Here is a tiny trained network, its code and every weight. The questions are about switching its units off for an input and a class, where a switched-off unit gives its printed mean instead of its output.

import numpy as np


def w(rows, s, z=0):
    codes = np.array(rows[::2]) - 128.0
    scale = np.full(codes.shape[1], s)
    scale[-1] = z or s
    return codes * scale


def norm(h):
    return h / np.sqrt((h * h).mean(-1, keepdims=True) + 1e-5)


def f(y):
    return y / 2 * (1 + np.tanh(0.7978845608 * (y + 0.044715 * y**3)))


def log_softmax(a):
    a = a - a.max(-1, keepdims=True)
    return a - np.log(np.exp(a).sum(-1, keepdims=True))


def net(x, mask):
    res = np.array(x, float).reshape(1, 4) / 4 @ E
    u = 0
    for l in range(2):
        y = f(norm(res) @ A[l][:, :-1].T + A[l][:, -1])
        res = res + np.where(mask[u : u + 4], y, B[l][:, -1]) @ B[l][:, :-1]
        u += 4
    return log_softmax(norm(res)[-1] @ U[:, :-1].T + U[:, -1])


A, B = {}, {}
E = w([
[240,62,242,163,121,83,101,144,117,140,255,93],'x0',
[151,52,119,144,113,101,130,54,122,113,148,84],'x1',
[53,134,159,123,140,209,208,179,139,116,197,190],'x2',
[133,174,120,98,154,151,63,35,86,222,154,89],'x3',
],0.0059)
A[0] = w([
[134,105,104,128,127,102,208,200,166,62,1,178,2],'L0N0',
[84,165,178,122,111,163,215,176,107,103,152,204,80],'L0N1',
[142,106,83,143,120,107,81,136,143,61,78,22,23],'L0N2',
[111,85,152,146,151,91,149,20,86,68,127,139,163],'L0N3',
],0.0049,0.0026)
B[0] = w([
[147,149,68,107,80,80,95,141,177,53,41,230,255],'L0N0',
[38,142,147,99,158,107,173,87,197,107,194,114,249],'L0N1',
[114,115,163,153,255,127,132,86,135,151,199,41,164],'L0N2',
[153,154,106,118,70,98,161,202,176,177,137,90,174],'L0N3',
],0.007,0.0039)
A[1] = w([
[148,167,41,194,147,131,81,164,95,226,58,135,92],'L1N0',
[67,175,44,74,129,163,76,57,49,254,68,94,2],'L1N1',
[158,90,48,94,144,136,166,110,136,152,60,81,58],'L1N2',
[56,140,165,78,164,230,184,161,113,140,226,151,99],'L1N3',
],0.0046,0.0021)
B[1] = w([
[95,198,176,142,170,143,127,144,77,156,158,188,189],'L1N0',
[109,141,90,94,115,216,125,121,48,88,94,134,252],'L1N1',
[72,161,45,187,147,207,126,64,161,171,126,80,158],'L1N2',
[74,99,199,211,254,122,177,82,161,187,78,110,229],'L1N3',
],0.0089,0.0037)
U = w([
[174,117,87,191,148,72,72,140,184,83,76,113,58],'0',
[79,178,74,105,110,230,107,103,33,144,81,134,152],'1',
[205,160,163,57,133,161,40,106,35,146,145,108,60],'2',
[160,189,171,128,111,113,89,209,81,147,160,161,3],'3',
[253,24,203,145,46,66,98,163,113,145,203,94,179],'4',
[146,110,54,140,90,122,128,87,152,176,164,37,83],'5',
[83,150,72,56,41,130,162,207,204,34,87,223,187],'6',
[56,111,204,175,189,145,198,132,190,165,173,145,219],'7',
],0.011,0.0032)

Each question gives the input, the list of numbers given to net, and the class t.
The units are the neurons (one row each of A and B). Each row of codes is followed by its name. A weight is (code - 128) times the scale printed after its matrix; where a second scale follows, it is the last column's (A, B and U).
mask holds one flag per neuron, layer by layer. A switched-off neuron (its flag False) gives its mean, the last column of its row in B, instead of its output. The means were averaged over made-up inputs and are rounded, as every weight is.
A unit's drop is (log p(t) with every unit on - log p(t) with that unit switched off) / (log p(t) with every unit on - log p(t) with every unit switched off).
The circuit of an input: a set's keep is (log p(t) with only the set's units on - log p(t) with every unit switched off) / (log p(t) with every unit on - log p(t) with every unit switched off). Starting from all 8 units, units are removed one at a time, each time the one whose removal leaves the highest keep (on an exact tie, the one counted first), for as long as the keep stays at least 0.8.
units of the circuit, in order: the units of the circuit, biggest drop first
top k neurons: the k neurons with the biggest drops, biggest first
k most important neurons of layer l: the k neurons of layer l with the biggest drops, biggest first
drop of u: that unit's drop, to one decimal
input [-3,7,-2,-5], class 0: top 2 neurons -> L0N2; L0N0
input [-4,-2,4,0], class 7: top 3 neurons -> L1N3; L0N1; L1N1
input [1,5,2,4], class 5: units of the circuit, in order -> L0N3
input [0,8,3,-1], class 5: units of the circuit, in order -> L0N3; L0N1
input [-2,8,-5,7], class 1: 3 most important neurons of layer 1 -> L1N1; L1N2; L1N0
input [-6,-8,6,5], class 7: top 3 neurons -> L1N3; L0N1; L0N0
input [4,1,2,2], class 4: 2 most important neurons of layer 0 -> L0N1; L0N2
input [-5,-7,8,3], class 7: drop of L1N3 -> 0.4
input [-4,-1,6,2], class 7: drop of L1N3 -> 0.2
input [-1,8,4,-4], class 6: drop of L0N3 -> 0.0
input [0,4,-3,6], class 1: drop of L0N1 -> 0.1
